Below is a small trained network, with its code and all its weights. Each question gives an input and a class and asks what happens when units are switched off, that is, made to give their printed mean instead of their output.

import numpy as np


def w(rows, s, z=0):
    codes = np.array(rows[::2]) - 128.0
    scale = np.full(codes.shape[1], s)
    scale[-1] = z or s
    return codes * scale


def f(y):
    return np.maximum(y, 0)


def log_softmax(a):
    a = a - a.max(-1, keepdims=True)
    return a - np.log(np.exp(a).sum(-1, keepdims=True))


def net(x, mask):
    res = np.array(x, float).reshape(1, 4) / 4 @ E
    y = f(res @ A[0][:, :-1].T + A[0][:, -1])
    res = res + np.where(mask, y, B[0][:, -1]) @ B[0][:, :-1]
    return log_softmax(res[-1] @ U[:, :-1].T + U[:, -1])


A, B = {}, {}
E = w([
[159,148,202,32,86,106,115,157],'x0',
[172,161,152,188,48,165,127,31],'x1',
[186,106,154,125,203,63,225,77],'x2',
[47,253,151,94,108,72,71,100],'x3',
],0.0055)
A[0] = w([
[114,91,124,108,146,132,99,196,254],'n0',
[148,100,143,59,99,127,120,182,175],'n1',
[163,100,145,142,52,131,118,136,150],'n2',
[154,123,149,62,97,116,135,146,151],'n3',
[114,182,130,103,28,132,94,129,241],'n4',
[79,141,118,143,254,110,102,170,224],'n5',
[118,154,121,135,62,136,131,91,65],'n6',
[144,167,142,78,144,110,139,128,161],'n7',
[136,131,125,197,97,130,131,75,148],'n8',
[157,66,132,94,152,140,160,149,195],'n9',
[121,83,110,107,191,129,165,149,166],'n10',
[145,161,145,131,132,112,144,76,165],'n11',
[85,214,130,84,135,113,93,138,152],'n12',
[118,159,128,136,39,140,93,125,153],'n13',
[118,156,125,136,42,138,97,126,152],'n14',
[129,111,114,205,152,140,148,82,171],'n15',
[109,55,101,205,79,168,75,193,182],'n16',
[87,212,128,90,136,118,92,135,161],'n17',
],0.012,0.0026)
B[0] = w([
[95,138,110,74,177,125,180,115,221],'n0',
[84,132,101,81,140,142,171,108,198],'n1',
[84,122,95,174,104,138,154,105,176],'n2',
[73,133,98,111,103,137,144,118,184],'n3',
[176,130,166,135,60,106,44,146,235],'n4',
[94,114,95,107,198,159,203,100,254],'n5',
[170,97,146,178,148,125,119,133,169],'n6',
[103,126,106,99,77,155,120,121,183],'n7',
[121,110,112,168,192,145,163,122,194],'n8',
[135,170,143,90,221,98,99,165,227],'n9',
[177,123,148,177,201,139,110,127,229],'n10',
[111,132,115,88,187,131,133,166,177],'n11',
[113,163,139,8,121,107,106,155,232],'n12',
[173,123,161,151,76,110,75,135,203],'n13',
[166,125,157,149,79,111,76,138,198],'n14',
[143,121,128,154,211,134,162,131,218],'n15',
[62,140,109,82,9,130,141,101,234],'n16',
[128,153,145,10,134,111,111,168,228],'n17',
],0.018,0.0068)
U = w([
[241,112,197,190,177,77,89,177,85],'0',
[67,113,34,124,201,212,244,78,253],'1',
[98,168,136,66,47,89,88,145,122],'2',
[170,60,143,253,63,160,100,57,15],'3',
],0.0064,0.0014)

Each question gives the input, the list of numbers given to net, and the class t.
The units are the neurons (one row each of A and B). Each row of codes is followed by its name. A weight is (code - 128) times the scale printed after its matrix; where a second scale follows, it is the last column's (A, B and U).
mask holds one flag per neuron, in row order. A switched-off neuron (its flag False) gives its mean, the last column of its row in B, instead of its output. The means were averaged over made-up inputs and are rounded, as every weight is.
A unit's drop is (log p(t) with every unit on - log p(t) with that unit switched off) / (log p(t) with every unit on - log p(t) with every unit switched off).
The circuit of an input: a set's keep is (log p(t) with only the set's units on - log p(t) with every unit switched off) / (log p(t) with every unit on - log p(t) with every unit switched off). Starting from the 12 units with the biggest drops (on a tie, the unit counted first), units are removed one at a time, each time the one whose removal leaves the highest keep (on an exact tie, the one counted first), for as long as the keep stays at least 0.8.
units of the circuit, in order: the units of the circuit, biggest drop first
top k neurons: the k neurons with the biggest drops, biggest first
drop of u: that unit's drop, to one decimal
input [-3,6,0,7], class 0: units of the circuit, in order => [n16, n6]
input [0,2,3,-3], class 0: units of the circuit, in order => [n5, n16]
input [4,-5,-8,-6], class 1: top 2 neurons => [n0, n1]
input [2,-8,0,4], class 1: units of the circuit, in order => [n5]
input [3,3,-4,-2], class 3: top 2 neurons => [n12, n17]
input [-1,-2,7,-6], class 0: top 4 neurons => [n10, n9, n16, n1]
input [-2,-2,6,-7], class 0: top 2 neurons => [n10, n9]
input [3,5,-1,-5], class 3: drop of n17 => 0.2
input [-7,7,-8,-4], class 3: drop of n16 => 0.0
input [8,-6,-7,-5], class 1: drop of n14 => 0.1
